(in the rows, 128 means zero)
Each row has two labels, one from each of two sets.
[132 131 121 115 147 116 146 131 125 125 141 120 152 109 124 129 133 105
 122 144 135 123 164 118 140 135 121 128 138 124 130 112 112 132 164 174
 107 136 126 114 148 138 108] : Sz, G
[120 134 132 106 117 118 172 137 128 133 140 104 121  98 108 136 122 123
 134 124 153 109 147 142 150 117 118 125 139 120 163 117 120 122  78 169
 107 127 103 143 124 133 120] : QT, X
[128 120 133 112 115  96  99 174 133 134 141 112 136 113 123 134 133 110
 117 134 135 111 128 134 130 115 132 126 162 136 120 127 141 102 176 205
  75 125 140 139 126 121 118] : DP, G
[127 119 142 115  79 157 137 130 131  96 143 120 127 141 133 137 122 137
 120 123 139 112 113 134 114 126 116 104 148  92 131 144 125 144 130 203
  98 137 131 110 128 113 119] : DP, X
[142 115 135 111 103 144 123 128 129 122 131 112 132 128 136 131 123 123
 150 121 146 112 106 125 127 172 113 133 155 127 132 140 146 128 146 215
  85 134 154 120 134 124 112] : DP, X
[139 137 103 127 122 156 130 145 135 119 119 126 120 103 126 126 136 125
 134 127 154 140 159 126 157 139 125 126 129 130 138 135 126 131 194 200
 117 128 126 116 124 132 126] : Sz, G
[135 131 128 117 101 146  98 138 138 129 142 169 124 115 146 120 124 129
 124 124 149 108 108 140 137 133 110 119 146 120 150 167 117 142 202 224
  94 114 161  98 127 120 136] : Bz, X
[129 145 126 123 122 135 134 134 133 126 129 117 130 132 131 135 113 121
 109 116 158 129 122 138 147 128 124 117 137 129 116 131 122 130 140 163
 106 119 115 125 130 144 126] : DP, G
[155 125 131  98 113 204 146 127 140 127 125 103 130 145 152  97 121 119
 116 124 167  98 104 145 110 140  97 117 168 128 128 137 136 126 146 252
  75 152 105 109 141 127 122] : DP, X
[107 154 111 115 125 113 133 133 166 143 124 129 124  88 110 132 129 142
 128 129 200 136 169 147 179 129 133 131 145 135 126 137 129 125 217 192
 118  97 133 130 121 135 138] : Sz, X
[166 124 119 110  99 168 140 119 129 126 121  93 137 111 155 113 129 131
 125 127 170 134 167 161 161 130 132 131 153 117 123 165 131  93 233 241
 111  99 112 114 131 134 132] : Sz, X
[140 132 132 123 114 157 135 135 144 119 127 131 131 118 132 135 131 131
 124 130 174 115 137 142 140 139 127 112 140 129 124 133 145 129 148 212
  95 133 121 126 127 120 120] : QT, X
[134 132 133  96 114 160 175 128 116 124 121 114 133 105 116 119 120 126
 145 127 166 122 140 125 141 135 102 125 168 133 120 131 128 131 131 252
  86 139  94 123 134 121 118] : DP, X
[136 117 140 118 111 160 148 144 142 127 122 130 147 127 137 124 122 123
 105 109 183 121 143 145 113 138 110 123 141 120 142 134 130 134 165 170
  91 122 116 122 136 123 121] : DP, G
[149 139 137 121 111 104 110 121 123 125 142 117 125 114 124 123 123 122
 133 130 115 136 139 134 149 127 143 126 137 119 128 114 118 127 204 179
 135 114 150 123 119 138 131] : Sz, G
[ 99 137 110 123 116 155 126 126  99  73 137 137 112 113 135 109 125 136
 125 129 158 133 149 140 148 141 132 134 131 148 128 124 130 129 218 215
 143 118 140 107 128 129 140] : Sz, X
[134 136 120 122 125 149 135 115 130 119 126 119 130 131 134 130 116 120
 113 118 168 122 137 125 139 116 125 128 148 122 124 135 121 130 143 189
 106 129 111 128 129 132 121] : DP, X
[145 133 129 102 135 114 151 135 135 146 127 135 130  97 139 130 124 129
 129 132 168  98 102 136 144 136 125 129 141 115 141 138 143 150 181 157
 105 134 143 129 131 125 111] : DP, G
[137 161 123 132 124 101 106 118 120 130 139 127 121 120 118 106 123 134
 140 131 113 141 145 132 146 124 136 124 127 134 117 132 134 133 131 141
 142  98 136 128 122 138 138] : Sz, X
[141 135 127 132 130 113 108 135 120 128 137 118 120 149 128 122 130 120
 129 143 123 133 135 117 140 127 122 114 137 147 134 133 129 107 127 178
 125 121 129 125 146 124 125] : Sz, X
[127 103 144 125 133 166 160 117 136 124 126 125 135 130 124 127 127 125
 126 130 154 125 119 130 119 128 117 131 133 108 132 127 128 127 153 149
 124 128 110 108 125 132 120] : DP, X
[125 127 130 121 109 142 139 142 143 125 128 126 126 113 118 136 135 119
 131 132 170 119 106 127 125 135 123 112 115 102 137 126 130 131 142 155
  94 132 106 136 133 120 123] : DP, X
[129 142 138 108 117 183 142 129 136 134 124 120 141 128 132 120 127 119
 127 127 151 123 130 132  85 134  96 131 147 127 123 125 116 121 163 190
 118 122 115 106 139 129 130] : DP, G
[149 135 148 120 114 178 178 130 117 122 112 111 139 127 100 118 122 114
 131 136 159 117 146 129 132 147 104 125 137 160 135 118 119 112 141 252
 109 121  99 117 146 127 126] : QT, G

Each row has two labels, one from each of two sets.
[136 107 133 128 100 126 115 110  71 130 130 113 121 131 135 123 109 120
 145 124 123 123 148 115 143 125 135 137 123 146 129  90 135 148 141 188
 135 118 145  99 159 158 107] : (72), QN
[124 108 153 124 127 125 128 122 109 126 117 123 126 144 131 117  98 123
 137 128 116 140 142 103 156 139 125 126 124 161 120 109 142 115 144 144
 135 133 113 121 140 116 112] : (81), Cl
[130 113 141 122 104 135 121 129  59 133 138 132 130 133 137 110 125 126
 163 129 134 138 155 100 117 127 119 131 130 143 119  95 133 166 145 181
 130 113 156  87 168 146 110] : (80), ZD
[145 114 129 131 139  85 121 135 132 115 116 134 115 123 137 137 110 114
 135 139 138 157 107 126 151 133  69 156 111 147 133 147 149 101 126 151
 148 133 143 132 139 133 117] : (81), Cl
[119 124 121 114 123 105 126 135 122 124 128 153 114 147 135 149 106 120
 151 153 109 147 127 111 126 131 121  94 118 165 127 100 132 163 131 111
 132 101 113 105 153 125 136] : (81), QN
[134 112 140 127 130 145 128 104 136 117 132 132 103 130 145 146  97 122
 150 112 123 123 129 126 146 133 136 174 133 117 124  91 167 124 127 191
 132 108 106 108 138 106 136] : (81), Cl
[118 119 158 118 124  69 128 177  74  88 129 146 124 212 139 113  87 126
 149 134 111 152 170 111 212 149 139 143  80 193 108 144 187  46 120 212
 134 116 114  88 179 170  97] : (74), Cl
[148 123 114 116 124 176 133 128  93 122 134 117 130 134 126 117 135 137
 143 108 134 121 144 129  95 121 126 120 128 138 126  63 136 170 128 174
 150 107 124 125 134 113 134] : (72), QN
[119 112 116 113 119  97 119 143 107 121 119 128 121 129 127 117 104 117
 139 135 131 138 133 119 167 118 128 134 150 123 131 103 143 109 135 193
 137 135 129  91 157 154 102] : (81), ZD
[128 110 133 119 122 125 135 170 103  97 108 144 112 131  96 143  99 122
 139 128 141 146 128 127 145 133 135 135 126 157 115 118 158 114 147 199
 129 119 120  75 150 143 122] : (81), ZD
[122 113 116 139 108 118 124 138 125 120 121 135 127 144 118 154 100 131
 136 124 135 144 140 117 133 140 126 126 115 141 128 161 146 136 148 165
 143 111 120 113 148 134 112] : (81), QN
[150 100 139 129  98 182 121 134  69 126 127 130 122 131 134 121 112 116
 124 133 135 128 169 111 130 134 110 118 130 137 125  85 149 141 130 187
 120 125 128  79 147 144 104] : (80), QN
[135 113 128 131 114  50 119 141  94 137 124 115 134 134 126 127 107 152
 139 156 136 152 121 113 136 115 138  99 128 139 115 115 149 105 111 194
 137 124 114  96 126 167 125] : (74), ZD
[122 107 103 129 123  82 139 143  94 130 126 131 122 130 127 149 113 120
 133 131 124 150 159 137 129 128 127 122 116 139 120 131 147 124 124 150
 134 113 126 114 128 125 144] : (74), QN
[129 128 131 124 109 108 109 134  90 113 123 121 126 144 136 111 110 107
 161 130 136 136 148 103 148 123 115 129 114 175 116  93 136 109 122 188
 144 111 116 113 155 141 111] : (72), ZD
[150 111 127 106 140 115 118 127 106 118 101 133 122 125 147 145 108 114
 148 126 121 141 119 123 158 129 166 143 133 132 133 118 151  94 141 142
 130 138 108 119 152 128 135] : (81), Cl
[129 121 126 119  94  88 113 133  69 126 119 118 114 144 118 113 120 126
 131 121 125 150 139 109 118 117 129 130 117 159 127  89 133 117 127 159
 136 109 126 139 147 148 114] : (81), QN
[135 113 105 119 126 114 126 135 122 119 131 131 129 137 124 150 105 123
 145 140 111 137 122 118 137 140 129 167 135 135 129 105 144 122 123 168
 126 112 111  92 149 131 126] : (81), QN
[127 118 126 109 114 154 129 124  90 112 123 122 140 112 137 128 126 126
 155 115 102 133 141 108 140 127 123 125 105 158 134  83 141 148 126 157
 124 120 128  93 153 140 115] : (80), QN
[140 116 111 117 143  94 137 129 130 139 127 127 132 121 118 149 105 123
 132 121 100 150 126 120 173 135 142 139 124 146 122 135 153  71 128 159
 114 137 103 138 142 134 103] : (81), Cl
[136 107 144 123 120 145 130 140  97 119 123 129 116 126 150 130 114  91
 122 130 142 136 146 114 130 131 128 127 136 123 115 107 142 122 140 182
 131 130 125  87 128 137 109] : (80), ZD
[150 106 105 109 123 118 127 110 122 121 122 125  97 128 142 162 108 115
 133 135 124 151 134 130 154 122 141 136 145 132 139  92 149  82 123 161
 112 145 140 148 150 115 107] : (74), Cl
[152 103 145 119 130 173 127 109 106 118 114 133 147 138 134 133 122 129
 144 114  92 118 134 113 193 128 136 139 118 174 123 109 146  92 138 156
 122 151 110 126 163 104  97] : (80), Cl
[122 122 129 118 123 102 131 123 112 104 128 136 143 139 123 130 124 126
 170 119 131 148 127 115 153 141 132 131 122 155 115 106 154 130 118 144
  98 111 118 102 153 127 126] : (74), QN
[131 129 145 108  96  44 118 165  81 143 129 142 126 143 118 124 135 132
 153 118 152 160 129 116 121 136 134 135 104 147 129 128 151 125 137 168
 140 103 120  91 147 169 116] : (81), ZD
[125 106 125 122 148  73 111 131 131 118 103 124 124 127 146 141  50 103
 153 143 129 147 118 122 178 125 138 120 135 151 126 163 174  83 121 176
 141 124 134 111 126 139 122] : (81), Cl
[138 100 122 147 124 110 132 133  90  93 104 130 125 129 112 121 111 123
 164 132 104 147 119 107 173 107 138 131 106 153 123 128 172  56 148 184
 121 121 117 135 157 139 115] : (81), Cl
[132  99 105 127 136 143 147 120 111 127 135 119 140 119 145 155 115 101
 150 141 127 152 116 136 155 109 131 135 123 138 127  84 163  84 122 176
 126 130  90 131 129 103 129] : (74), Cl
[133 117 138 119 125 150 161 149 100 123 121 133 131 134 133 130  98 123
 124 126 127 126 150 107 147 126 124 125 137 134 130  89 130 148 122 185
 116 135 135  93 150 145 114] : (80), ZD
[129 125 132 118 127  70 107 133 120 122 121 148 126 135 128 133 142 133
 145 134 131 145 136 114 140 136 132 119  96 165 124 114 135 125 127 143
 146 107 113 120 142 136 126] : (81), QN
[121 122 121 126 108  83 129 135 105 109 125 127 101 125 118 133 101 109
 131 154 139 142 130  96 123 127 136 133 151 137 132 108 150 110 127 212
 131 119 112  89 110 153 115] : (81), ZD
[133 132 137 123 109  74 143 135 101 117 130 145 136 118 121 134 127 138
 149 118 135 154 130 114 119 133 108 129 104 128 129 129 144 130 132 212
 129 108 124  86 139 159 130] : (81), ZD
[145 131 144 115 114  85 131 132  90 127 138 114 140 137 133 112 111 117
 142 108 148 129 143 129 123 127 137 133 104 145 147 107 128  82 130 199
 130 127 119 143 145 137 118] : (72), Cl
[123 105 131 119 128 125 117 122  86 115 120 121 127 140 120 147 112 125
 144 125 125 132 139 108 130 131 118 128 144 159 112  79 146 137 152 175
 129 127 121 104 161 130  97] : (80), QN
[138 107 121 125 138 131 122 158  88 111 119 132 116 119 135 154  85 116
 143 126 117 157 114 113 160  97 129 136 142 143 136 119 149  44 115 212
 125 129 111 118 137 132 108] : (81), Cl
[132  95 128 123 117 155 133 107  77 115 142 121 119 134 136 123 102 126
 129 135 130 135 127 108 150 137 124 133 148 123 126  88 146 128 120 189
 119 139 115 104 161 133 104] : (80), QN
[ 70 140 159 105  95 117 138 142  89 113 104 148 128 138 142 125 113 130
 140 134 128 145 149 106 155 129 124 131 110 147 130 118 161 132 151 211
 122 132 151  78 174 161 107] : (80), ZD
[114 122 149 128 103  96 125 126  89 135 107 132 128 130 127 120 132 139
 143 115 118 133 146 116 143 151 125 145 107 175 107 117 149 124 136 166
 134 121 114 111 106 159 102] : (72), QN
[145 124 120 119 110  68 130 133  62 123 122 115 127 133 103 118 126 130
 133 116 140 134 137 113 122 133 133 131 115 144 125  93 152 134 138 183
 128 102 112 120 143 139 127] : (72), QN
[137 112 125 125 138  66 154 132  98 110 116 146 130 140 134 150  99 118
 137 127 142 150 123  97 166 162 125 156 126 143 115 138 165  44 123 117
 151 119 119 103 125 151 116] : (74), Cl
[146 105 118 122 131 141 133 122 109 121 127 120 106 128 143 156  92 108
 132 129 115 144 125 128 166 140 133 127 132 139 138 103 158  89 109 142
 109 126 115 113 169 115 111] : (74), Cl
[116 124 109 122 115 121 125 141 107 112 136 123 125 144 136 131 104 125
 137 120 117 159 106 119 139 130 132 134 118 146 132 103 155 100 130 153
 152 108 102 108 148 135 125] : (74), ZD
[128 109 117 117 110 135 137 123 108 128 137 101 114 132 134 159 117 142
 148 123 130 140 135 113 145 130 128 136 120 141 110 114 132 135 131 141
 156 110 121 101 150 145 118] : (80), QN
[139 112 142 135 125 174 133 136 103 121 164 115 120 117 146 126  98 104
 145 141 108 125 132 133 182 132 119 134 136 156 126 101 149  91 142 169
 127 136 119  82 159 126 108] : (80), Cl
[118 113 121 120 110  93 104 141  91 117 115 131 116 125 112 153  97 123
 133 142 148 154 112 111 127 132 132 138 152 118 119 114 169  98 135 212
 136 123 123  73 127 160 116] : (81), ZD
[128 119 150 117 104  87  97 117 142 123 128 139 127 131 110 149 124 121
 135 133 151 160 125 123 115 150 122 128 134 123 136 111 129 155 121 162
 136  61 106  93 134 134 125] : (74), ZD

Each row has two labels, one from each of two sets.
[142 140 137 124 115 141 132 133 131 130 110 122 125 139 143 137 144 132
 128 113 142 162 141 118 117 142 115 132 145 153 146  80 113 109 133 113
 127 129 127 117 121 147 163] : Sg, LH
[134 120 130 116 139 106 137 147 116 133 126 134 128 125 142 116 131 125
 128 120 136 145 127 113 112 129 139 119 143 108 141 115 122 122 140 127
 133 125 124 116 119 141 141] : NR, LH
[141 115 139 124 108 136 128 130 106 127 157 136 124 129 123 114 121 139
 123  93 136 151 138 143 114 118 128 137 133 132 146 101 114 119 132 117
 126 123 126 116 120 159 156] : Sg, LH
[133 116 149 133 127  96 129 148 124 132 119 140 127 120 144 107 121 123
 129  97 137 147 141 113  93 138 126 124 150 133 146 109 114 128 127 121
 132 116 120 112  84 153 148] : NR, NQ
[125 130 139 119 125 116 132 141 131 131 115 129 134 126 149  96 138 119
 128 128 137 143 137 126 120 140 125 124 137 141 147 107 113 122 130 114
 127 129 127 117 121 145 140] : NR, NQ
[134 122 139 127 137 116 137 159 109 128 138 140 124 124 134 124 137 134
 137 127 143 149 132 129 113 134 134 124 144 119 151  99 119 120 142 127
 150 123 127 110 122 142 143] : RT, LH
[143 128 134 131 133 120 132 144 102 137 122 140 121 132 140 116 133 127
 135 122 142 147 127 134 121 131 130 117 134 116 149 108 116 117 141 117
 133 121 125 116 112 154 141] : NR, CT
[142 119 146 144 132 120 132 136 120 126 118 137 132 128 148 103 131 127
 120 122 131 145 133 121 119 133 134 135 142 133 146  98 110 127 131 121
 136 126 120 121 119 159 154] : NR, LH
[134 127 145 131 149 111 130 146 110 136 114 143 120 121 137 112 127 122
 129 120 143 137 120 115 110 134 138 107 138 119 149 124 114 121 136 126
 138 116 115 118 118 152 134] : NR, LH
[133 126 138 133 147 115 122 153 121 131 128 133 124 122 138 118 136 127
 134 132 136 140 133 123 126 137 138 126 138 142 138 115 124 122 133 127
 173 127 125 106 124 146 140] : NR, CT
[122 125 141 126 132 104 136 150 114 126 126 130 136 116 139 111 145 117
 123 126 133 132 137 134 116 147 120 130 141 121 151 117 118 127 135 131
 120 120 124 119 126 142 139] : NR, NQ
[114 135 147 122 107 106 127 153 124 134 121 119 126  98 143 112 127 110
 120 113 137 154 129 100 101 142 128 114 139 143 151 123 121 119 125 118
 125 120 127 108 130 142 135] : HT, NQ
[124 119 143 129 137 111 137 148  63 144 142 132 120 113 121 108 138 119
 139 118 140 140 113 123 106 137 138 115 137  87 159 120 113 128 134 127
 141 128 124 122 120 139 116] : RT, LH
[132 116 137 122 121 120 131 146  98 129 135 138 124 123 128 120 122 126
 125 116 157 150 127 118 104 126 128 122 136 118 144 112 112 126 128 128
 135 127 108 115 118 156 137] : Sg, LH

Each row has two labels, one from each of two sets.
[125 107 132 120 135 143 134 127 126 106 123 130 152 133 161 116 136 130
 126 131 129 133 127 146 112 137 135 123 165 128 128 116 141 134 112 137
 121 143 119 111 111 127  99] : (78), [36]
[135 130 126 163 130 123 139 138 124 130 116 131 121 130 113 111 138 128
  87 112 124 136 127 139 111 124 124 128 140 118 144 124 140 139 153 124
 115 139 125 136 126 123 106] : (91), [42]
[148 130 129 121 136 124 111 130 156 104 124 128 152 151 126 128 163 125
 121 110 134 116 141 135 125 140 135 109 142 124 127 123 132 146 149 131
 129 123 133 134 126 127  88] : (82), [41]
[155 118 122 145 133 121 159 130 134 113  94 131 125 153 174 113 129 132
 127 123 128 144 130 126 121 149 128 109 102 121 140 118 134 134 150 121
 125 131  87 129 133 136  91] : (84), [36]
[150 108 130 133 135 129 113 130 128  94 115 123 149 143 144 103 154 124
 126 109 128 117 125 132 104 136 136 130 181 122 143 126 135 138 139 135
 118 123 125 128 106 132  66] : (78), [39]
[131 114 131 139 129 113 107 129 115 132 122 131 134 141 114  99 135 129
 117 118 107 126 128 126 101 121 130 126 164 122 124 128 135 139 143 125
 131 121 143 137 117 124  68] : (78), [42]
[147 117 119 134 122 146 125 125 133  92 109 141 155 148 156 113 144 117
 127 135 129 137 114 133 117 155 137 114 143 134 146 124 143 130 134 130
 126 129 115 123 127 129  95] : (78), [39]
[122 124 134 104 133 144 133 128 130 114 126 133 152 126 143 130 141 118
 135 109 126 127 120 137 119 158 156 132 156 128 134 117 139 133 133 135
 118 128  99 128 100 127  92] : (91), [36]
